Below are the code and all the weights of a small trained network. Each question names an input and a class and asks about switching units off, where a switched-off unit gives its printed mean instead of its output.

import numpy as np


def w(rows, s, z=0):
    codes = np.array(rows[::2]) - 128.0
    scale = np.full(codes.shape[1], s)
    scale[-1] = z or s
    return codes * scale


def f(y):
    return y / 2 * (1 + np.tanh(0.7978845608 * (y + 0.044715 * y**3)))


def log_softmax(a):
    a = a - a.max(-1, keepdims=True)
    return a - np.log(np.exp(a).sum(-1, keepdims=True))


def net(x, mask):
    res = np.array(x, float).reshape(1, 7) / 4 @ E
    y = f(res @ A[0][:, :-1].T + A[0][:, -1])
    res = res + np.where(mask, y, B[0][:, -1]) @ B[0][:, :-1]
    return log_softmax(res[-1] @ U[:, :-1].T + U[:, -1])


A, B = {}, {}
E = w([
[216,52,237,138],'x0',
[35,230,255,160],'x1',
[129,128,129,128],'x2',
[54,44,108,248],'x3',
[243,210,97,221],'x4',
[128,128,127,126],'x5',
[128,129,120,126],'x6',
],0.0043)
A[0] = w([
[76,89,145,63,65],'n0',
[89,182,194,157,80],'n1',
[154,87,94,122,55],'n2',
[80,57,116,241,69],'n3',
[170,68,50,104,81],'n4',
[182,172,134,16,81],'n5',
[56,84,155,37,89],'n6',
[91,185,197,154,76],'n7',
[162,179,142,49,52],'n8',
[70,193,22,122,66],'n9',
[94,144,160,160,46],'n10',
[149,99,158,131,85],'n11',
[92,180,193,150,72],'n12',
[219,53,254,147,49],'n13',
[178,183,117,197,61],'n14',
[184,195,112,185,90],'n15',
[172,181,147,37,64],'n16',
[188,202,111,192,73],'n17',
[93,169,85,118,45],'n18',
[83,182,61,122,61],'n19',
[177,179,120,196,53],'n20',
[165,82,67,111,87],'n21',
[126,123,127,130,120],'n22',
[75,50,105,236,87],'n23',
[174,68,42,102,68],'n24',
[156,170,140,60,55],'n25',
[84,92,139,77,75],'n26',
[76,186,37,120,75],'n27',
[142,128,131,120,254],'n28',
[87,183,194,158,80],'n29',
[64,82,145,55,77],'n30',
],0.0095,0.0062)
B[0] = w([
[172,86,141,166,134],'n0',
[103,99,56,113,158],'n1',
[144,99,88,103,118],'n2',
[189,212,105,122,174],'n3',
[85,95,53,122,169],'n4',
[149,222,107,144,170],'n5',
[169,82,162,196,167],'n6',
[104,100,50,113,158],'n7',
[168,178,102,127,137],'n8',
[133,118,193,48,170],'n9',
[148,123,79,100,113],'n10',
[142,122,143,97,117],'n11',
[110,104,60,115,150],'n12',
[134,103,208,3,187],'n13',
[173,81,141,167,139],'n14',
[141,85,149,186,156],'n15',
[148,203,108,137,152],'n16',
[151,83,151,190,155],'n17',
[171,105,146,75,116],'n18',
[148,113,167,70,138],'n19',
[182,81,136,162,133],'n20',
[101,106,76,124,151],'n21',
[132,128,127,126,123],'n22',
[169,226,114,134,187],'n23',
[89,90,43,124,169],'n24',
[172,165,107,121,127],'n25',
[158,99,139,162,128],'n26',
[129,115,184,62,161],'n27',
[35,163,146,173,253],'n28',
[103,99,54,111,159],'n29',
[161,85,150,184,149],'n30',
],0.035,0.0049)
U = w([
[97,99,119,153,253],'0',
[80,43,2,118,94],'1',
[186,196,98,149,79],'2',
[175,13,168,228,85],'3',
[124,60,191,14,94],'4',
],0.0042,0.012)

Each question gives the input, the list of numbers given to net, and the class t.
The units are the neurons (one row each of A and B). Each row of codes is followed by its name. A weight is (code - 128) times the scale printed after its matrix; where a second scale follows, it is the last column's (A, B and U).
mask holds one flag per neuron, in row order. A switched-off neuron (its flag False) gives its mean, the last column of its row in B, instead of its output. The means were averaged over made-up inputs and are rounded, as every weight is.
A unit's drop is (log p(t) with every unit on - log p(t) with that unit switched off) / (log p(t) with every unit on - log p(t) with every unit switched off).
The circuit of an input: a set's keep is (log p(t) with only the set's units on - log p(t) with every unit switched off) / (log p(t) with every unit on - log p(t) with every unit switched off). Starting from the 12 units with the biggest drops (on a tie, the unit counted first), units are removed one at a time, each time the one whose removal leaves the highest keep (on an exact tie, the one counted first), for as long as the keep stays at least 0.8.
units of the circuit, in order: the units of the circuit, biggest drop first
unit that matters most: the unit with the biggest drop
top k neurons: the k neurons with the biggest drops, biggest first
drop of u: that unit's drop, to one decimal
input [-7,-3,-3,-2,-7,-5,-5], class 3: unit that matters most => n6
input [-4,6,6,-8,-6,-5,2], class 2: top 4 neurons => [n5 n16 n8 n25]
input [2,2,-1,4,-6,-7,-4], class 3: units of the circuit, in order => [n6 n30 n0]
input [3,4,-5,-6,-1,2,-4], class 2: units of the circuit, in order => [n5 n16]
input [7,7,-8,-1,-3,1,5], class 1: units of the circuit, in order => [n7 n29]
input [8,-1,8,5,-8,-4,-5], class 3: top 2 neurons => [n6 n30]
input [-6,5,6,1,-2,6,-5], class 4: units of the circuit, in order => [n9 n27 n19]
input [-5,-6,7,1,-7,-5,5], class 3: units of the circuit, in order => [n6 n30]
input [2,2,-1,-3,-6,4,5], class 3: units of the circuit, in order => [n6 n30 n0]
input [-8,-6,4,-2,1,0,4], class 4: top 3 neurons => [n9 n27 n19]
input [-1,4,-8,3,-5,-7,0], class 3: units of the circuit, in order => [n6 n30]
input [8,3,1,-7,-2,-4,4], class 4: top 2 neurons => [n13 n23]
input [3,3,8,-7,-7,6,-3], class 2: top 4 neurons => [n5 n16 n8 n25]
input [0,-7,-3,-8,1,-6,6], class 2: top 2 neurons => [n5 n16]
input [7,6,5,3,2,-2,5], class 4: unit that matters most => n13
input [-5,3,-2,5,-1,4,2], class 2: units of the circuit, in order => [n23 n3]
input [7,-7,-8,-6,7,-6,0], class 1: top 3 neurons => [n24 n4 n21]
input [-7,-1,6,1,7,8,-4], class 3: units of the circuit, in order => [n17 n15 n14]
input [-7,1,8,-5,-1,6,6], class 4: units of the circuit, in order => [n9 n27]
input [-7,-6,-1,-2,-1,4,2], class 4: unit that matters most => n9
input [-5,3,-2,-7,-6,-6,-6], class 2: top 3 neurons => [n5 n16 n8]
input [-2,-6,7,1,0,-7,-3], class 1: top 2 neurons => [n24 n4]
input [8,-6,1,7,-3,-6,3], class 4: top 2 neurons => [n13 n5]
input [-5,0,-6,1,-4,-4,2], class 4: top 2 neurons => [n9 n27]
input [-7,-4,3,-8,4,2,-7], class 2: top 2 neurons => [n5 n16]
input [8,1,6,1,-1,1,-5], class 4: drop of n0 => 0.0
input [3,8,-7,-5,-4,5,-7], class 1: drop of n12 => 0.1
